Below is a small trained network, with its code and all its weights. Each question gives an input and a target symbol and asks what happens when units are switched off, that is, made to give their printed mean instead of their output.

import numpy as np


def w(rows, s, z=0):
    codes = np.array(rows[::2]) - 128.0
    scale = np.full(codes.shape[1], s)
    scale[-1] = z or s
    return codes * scale


def f(y):
    return np.maximum(y, 0)


def softmax(a):
    e = np.exp(a - a.max(-1, keepdims=True))
    return e / e.sum(-1, keepdims=True)


def log_softmax(a):
    a = a - a.max(-1, keepdims=True)
    return a - np.log(np.exp(a).sum(-1, keepdims=True))


def net(x, mask):
    ids = ['αγδζηλξπφψ'.index(c) for c in x.split()]
    T = len(ids)
    res = E[ids] + P[:T]
    q, k, v = (res @ M[0].T for M in (Q, K, V))
    z = softmax(np.where(np.tri(T) > 0, q @ k.T / 2**0.5, -1e9)) @ v
    res = res + np.where(mask[0], z, O[0][:, -1]) @ O[0][:, :-1]
    y = f(res @ A[0][:, :-1].T + A[0][:, -1])
    res = res + np.where(mask[1:9], y, B[0][:, -1]) @ B[0][:, :-1]
    return log_softmax(res[-1] @ U[:, :-1].T + U[:, -1])


Q, K, V, O, A, B = {}, {}, {}, {}, {}, {}
E = w([
[146,122,194,129,108,48,49,127],'α',
[188,203,96,143,133,69,122,82],'γ',
[131,154,180,174,180,137,146,127],'δ',
[172,154,92,114,163,186,88,88],'ζ',
[85,117,131,125,153,167,77,144],'η',
[142,159,70,177,38,124,62,128],'λ',
[68,136,216,254,107,106,192,55],'ξ',
[113,102,141,159,117,138,196,32],'π',
[108,146,162,130,207,145,98,184],'φ',
[73,78,136,173,93,52,130,150],'ψ',
],0.018)
P = w([
[131,224,49,188,122,107,81,130],'0',
[185,44,136,199,156,92,81,161],'1',
[108,145,195,159,73,185,191,132],'2',
[93,164,147,38,202,66,140,148],'3',
[245,102,139,107,134,84,53,190],'4',
[121,147,215,133,76,203,180,134],'5',
],0.011)
Q[0] = w([
[43,195,102,100,177,95,199,166],'h0',
[196,2,84,162,138,120,102,163],'h0',
],0.0065)
K[0] = w([
[93,58,178,62,155,77,162,180],'h0',
[171,219,73,152,174,2,52,55],'h0',
],0.0061)
V[0] = w([
[161,251,101,180,209,8,77,174],'h0',
[8,28,165,90,140,143,106,248],'h0',
],0.0034)
O[0] = w([
[160,120,100,161,129,2,83,139,254],'h0',
[134,66,130,116,96,87,132,210,16],'h0',
],0.0094,0.0053)
A[0] = w([
[61,83,144,103,70,199,179,113,5],'n0',
[60,46,148,156,27,192,153,113,59],'n1',
[109,255,62,161,100,175,104,126,133],'n2',
[117,184,180,218,114,168,210,226,44],'n3',
[79,220,120,147,130,175,157,78,173],'n4',
[173,138,174,134,39,114,88,169,161],'n5',
[150,173,200,168,29,130,255,64,155],'n6',
[117,40,239,167,130,121,83,145,199],'n7',
],0.0076,0.0028)
B[0] = w([
[108,211,54,164,117,178,187,116,150],'n0',
[61,220,59,93,68,89,142,164,157],'n1',
[126,121,142,53,94,95,120,168,253],'n2',
[98,236,203,157,125,8,77,118,176],'n3',
[111,123,196,55,94,209,173,90,231],'n4',
[115,54,50,194,151,161,83,96,191],'n5',
[255,80,97,91,173,117,180,195,246],'n6',
[101,189,56,157,188,131,133,84,220],'n7',
],0.0077,0.0068)
U = w([
[199,114,64,243,184,182,123,95,156],'α',
[246,78,108,105,184,76,143,254,149],'γ',
[166,127,247,182,105,117,135,121,95],'δ',
[126,90,185,128,140,185,139,28,182],'ζ',
[60,178,90,129,128,182,107,52,120],'η',
[128,102,127,129,82,135,121,216,191],'λ',
[129,192,129,135,85,84,144,77,2],'ξ',
[128,154,34,140,113,154,165,124,89],'π',
[111,155,231,187,101,140,90,143,130],'φ',
[101,90,74,135,122,71,181,182,132],'ψ',
],0.0069,0.0061)

Each question gives the input, a string of symbols that net reads in full, and the target symbol t.
The units are the heads (2 rows each of Q, K, V and O) and the neurons (one row each of A and B). Each row of codes is followed by its name. A weight is (code - 128) times the scale printed after its matrix; where a second scale follows, it is the last column's (O, A, B and U).
mask holds one flag per unit, heads first, then neurons. A switched-off unit (its flag False) gives its mean, the last column of its rows in O or B, instead of its output. The means were averaged over made-up inputs and are rounded, as every weight is.
A unit's drop is (log p(t) with every unit on - log p(t) with that unit switched off) / (log p(t) with every unit on - log p(t) with every unit switched off).
The circuit of an input: a set's keep is (log p(t) with only the set's units on - log p(t) with every unit switched off) / (log p(t) with every unit on - log p(t) with every unit switched off). Starting from all 9 units, units are removed one at a time, each time the one whose removal leaves the highest keep (on an exact tie, the one counted first), for as long as the keep stays at least 0.8.
units of the circuit, in order: the units of the circuit, biggest drop first
k most important neurons: the k neurons with the biggest drops, biggest first
drop of u: that unit's drop, to one decimal
input φ η φ λ ψ, target α: units of the circuit, in order : [n5, n7, n2]
input η γ ξ ζ φ, target α: 3 most important neurons : [n2, n6, n7]
input ψ α γ φ φ α, target α: 2 most important neurons : [n5, n7]
input ζ ξ ψ δ η, target α: 2 most important neurons : [n2, n4]
input π π ζ γ δ, target α: most important neuron : [n2]
input γ ζ ζ ψ λ, target α: 3 most important neurons : [n5, n6, n4]
input ζ η ζ φ ζ ξ, target ξ: 4 most important neurons : [n3, n1, n0, n7]
input π π γ, target γ: 2 most important neurons : [n6, n2]
input α ζ α ψ ξ, target α: 3 most important neurons : [n7, n2, n5]
input ξ ζ γ δ α η, target η: drop of n1 : 0.2
input ζ φ η, target η: drop of n0 : 0.2
input γ γ ψ γ φ, target α: drop of n5 : 0.0
input γ δ η α ξ, target α: drop of n7 : 0.3
